Here is a tiny trained network, its code and every weight. The questions are about switching its units off for an input and a class, where a switched-off unit gives its printed mean instead of its output.

import numpy as np


def w(rows, s, z=0):
    codes = np.array(rows[::2]) - 128.0
    scale = np.full(codes.shape[1], s)
    scale[-1] = z or s
    return codes * scale


def f(y):
    return y / 2 * (1 + np.tanh(0.7978845608 * (y + 0.044715 * y**3)))


def log_softmax(a):
    a = a - a.max(-1, keepdims=True)
    return a - np.log(np.exp(a).sum(-1, keepdims=True))


def net(x, mask):
    res = np.array(x, float).reshape(1, 5) / 4 @ E
    y = f(res @ A[0][:, :-1].T + A[0][:, -1])
    res = res + np.where(mask, y, B[0][:, -1]) @ B[0][:, :-1]
    return log_softmax(res[-1] @ U[:, :-1].T + U[:, -1])


A, B = {}, {}
E = w([
[100,162,137,78,62,111,188,44,106,149,134],'x0',
[179,94,188,156,86,86,176,157,158,139,204],'x1',
[123,94,112,101,180,64,248,172,126,149,67],'x2',
[149,132,42,209,154,116,162,71,129,166,187],'x3',
[159,176,145,138,141,219,199,114,166,80,111],'x4',
],0.011)
A[0] = w([
[144,155,21,228,185,127,169,69,129,180,211,25],'N0',
[163,127,52,200,152,119,143,53,128,151,145,20],'N1',
[90,157,109,88,154,140,98,127,109,128,82,66],'N2',
[138,142,141,149,170,125,106,149,142,131,115,48],'N3',
[147,139,124,128,104,166,89,120,124,125,156,21],'N4',
[112,131,126,148,120,119,144,140,98,115,113,55],'N5',
[140,126,132,124,122,86,98,136,115,182,128,50],'N6',
[132,154,176,145,58,191,38,97,125,117,183,55],'N7',
[104,125,157,98,103,139,167,66,77,129,147,26],'N8',
[155,94,166,191,87,106,172,135,154,155,185,83],'N9',
[80,94,93,147,109,62,90,132,106,165,135,46],'N10',
[157,127,249,99,98,103,140,184,158,134,180,103],'N11',
[170,97,182,143,115,104,150,141,154,123,203,6],'N12',
[97,132,122,133,134,124,132,135,138,103,154,60],'N13',
[172,184,136,158,154,197,196,109,180,87,119,68],'N14',
[100,96,83,133,144,64,80,124,80,206,163,70],'N15',
[123,98,95,134,181,93,212,175,139,163,74,35],'N16',
[98,128,244,67,123,113,103,134,106,67,83,6],'N17',
[122,159,123,167,66,147,51,79,140,129,178,69],'N18',
[86,179,143,58,24,116,192,11,97,182,125,48],'N19',
[183,74,117,192,237,164,66,220,172,107,116,11],'N20',
[161,139,125,145,108,152,82,116,102,113,149,29],'N21',
[76,109,76,105,184,175,92,77,93,109,80,6],'N22',
[146,106,135,61,165,94,209,128,89,158,102,46],'N23',
[112,93,112,110,154,88,204,168,131,146,81,66],'N24',
[160,157,137,120,162,179,172,103,173,73,119,21],'N25',
[142,181,138,106,133,185,176,137,190,59,122,96],'N26',
[168,83,110,167,69,119,162,140,166,153,189,71],'N27',
[122,140,221,67,111,175,109,192,142,94,74,49],'N28',
[57,183,27,87,167,159,100,119,73,126,77,74],'N29',
[62,158,68,141,192,161,97,91,117,129,82,92],'N30',
[84,74,143,68,90,76,82,171,95,135,138,96],'N31',
],0.012,0.011)
B[0] = w([
[51,71,124,77,103,237,130,196,100,167,59,254],'N0',
[72,83,154,94,108,180,126,173,127,129,90,199],'N1',
[163,110,127,92,118,155,138,130,163,97,113,160],'N2',
[124,85,135,129,100,112,102,112,166,106,125,130],'N3',
[106,129,145,142,155,111,96,96,180,110,147,145],'N4',
[118,59,158,152,95,138,89,64,238,86,103,119],'N5',
[144,115,151,151,101,113,120,94,148,139,97,139],'N6',
[79,178,147,138,215,134,95,82,163,119,179,234],'N7',
[126,74,107,159,99,84,106,141,157,113,121,151],'N8',
[192,145,107,76,140,116,169,113,128,109,123,187],'N9',
[139,141,143,163,98,119,105,89,106,154,92,170],'N10',
[183,128,102,62,127,161,180,129,148,95,94,200],'N11',
[196,92,118,86,117,116,151,80,201,94,129,160],'N12',
[115,19,173,163,98,137,100,72,245,74,83,117],'N13',
[148,158,189,178,82,55,99,64,81,204,93,199],'N14',
[141,146,204,177,83,90,129,81,85,183,80,201],'N15',
[86,172,158,137,198,153,60,76,186,102,198,184],'N16',
[75,57,119,109,127,202,160,162,126,162,89,182],'N17',
[99,178,144,128,190,129,102,99,183,126,167,226],'N18',
[119,74,51,193,97,65,119,211,128,47,172,231],'N19',
[102,82,41,200,71,40,138,186,137,50,187,210],'N20',
[101,120,140,129,143,118,129,75,185,110,146,150],'N21',
[186,114,144,111,124,131,167,97,184,89,130,174],'N22',
[95,158,140,142,182,138,77,101,170,121,181,173],'N23',
[88,189,138,123,179,162,91,77,169,106,168,181],'N24',
[142,121,167,153,97,90,101,80,121,170,91,163],'N25',
[138,145,161,171,109,94,107,97,65,181,98,194],'N26',
[179,131,123,78,132,145,155,130,140,94,91,178],'N27',
[74,89,118,97,103,186,134,157,107,165,91,202],'N28',
[222,121,116,77,133,122,180,126,165,123,132,218],'N29',
[180,138,131,74,124,117,167,114,136,101,134,207],'N30',
[130,147,165,178,79,129,121,96,76,195,74,184],'N31',
],0.012,0.015)
U = w([
[98,150,138,133,164,134,100,107,143,128,151,125],'0',
[94,108,129,106,106,165,122,151,116,150,101,130],'1',
[194,127,122,93,119,128,137,119,137,121,120,116],'2',
[138,136,155,165,94,103,108,102,103,169,103,121],'3',
[115,108,93,170,97,89,113,162,128,101,147,111],'4',
[141,221,95,112,180,124,143,201,1,165,167,252],'5',
[142,134,139,134,143,128,131,156,87,156,164,93],'6',
],0.02)

Each question gives the input, the list of numbers given to net, and the class t.
The units are the neurons (one row each of A and B). Each row of codes is followed by its name. A weight is (code - 128) times the scale printed after its matrix; where a second scale follows, it is the last column's (A, B and U).
mask holds one flag per neuron, in row order. A switched-off neuron (its flag False) gives its mean, the last column of its row in B, instead of its output. The means were averaged over made-up inputs and are rounded, as every weight is.
A unit's drop is (log p(t) with every unit on - log p(t) with that unit switched off) / (log p(t) with every unit on - log p(t) with every unit switched off).
The circuit of an input: a set's keep is (log p(t) with only the set's units on - log p(t) with every unit switched off) / (log p(t) with every unit on - log p(t) with every unit switched off). Starting from the 12 units with the biggest drops (on a tie, the unit counted first), units are removed one at a time, each time the one whose removal leaves the highest keep (on an exact tie, the one counted first), for as long as the keep stays at least 0.8.
circuit, biggest first: the units of the circuit, biggest drop first
unit that matters most: the unit with the biggest drop
k most important neurons: the k neurons with the biggest drops, biggest first
drop of u: that unit's drop, to one decimal
input [3,5,7,5,6], class 0: unit that matters most => N16
input [6,-1,5,3,5], class 4: 4 most important neurons => (N19; N7; N18; N15)
input [-4,-3,8,8,-4], class 0: 4 most important neurons => (N16; N24; N23; N28)
input [-8,-8,-5,3,-7], class 2: 4 most important neurons => (N29; N30; N19; N22)
input [4,-7,-4,6,2], class 2: 4 most important neurons => (N29; N30; N22; N28)
input [-3,1,7,-1,-8], class 3: 2 most important neurons => (N31; N15)
input [1,2,5,-2,5], class 0: 2 most important neurons => (N16; N24)
input [1,8,4,-7,-7], class 2: 2 most important neurons => (N11; N0)
input [-1,8,-2,6,-3], class 2: 3 most important neurons => (N9; N12; N27)
input [0,-5,-7,8,6], class 1: 3 most important neurons => (N0; N1; N16)
input [1,-6,-7,-4,-5], class 0: 2 most important neurons => (N7; N18)
input [4,7,-7,-6,2], class 0: 4 most important neurons => (N7; N18; N29; N0)
input [-5,2,-4,6,-2], class 1: 2 most important neurons => (N0; N19)
input [1,-2,-5,-1,7], class 3: circuit, biggest first => (N14)
input [-8,-7,-7,8,4], class 1: 4 most important neurons => (N0; N1; N19; N16)
input [-1,1,-6,7,-7], class 1: drop of N26 => 0.2
input [6,-8,3,4,-7], class 2: drop of N29 => 1.3
input [-3,7,1,2,8], class 3: drop of N29 => 0.7
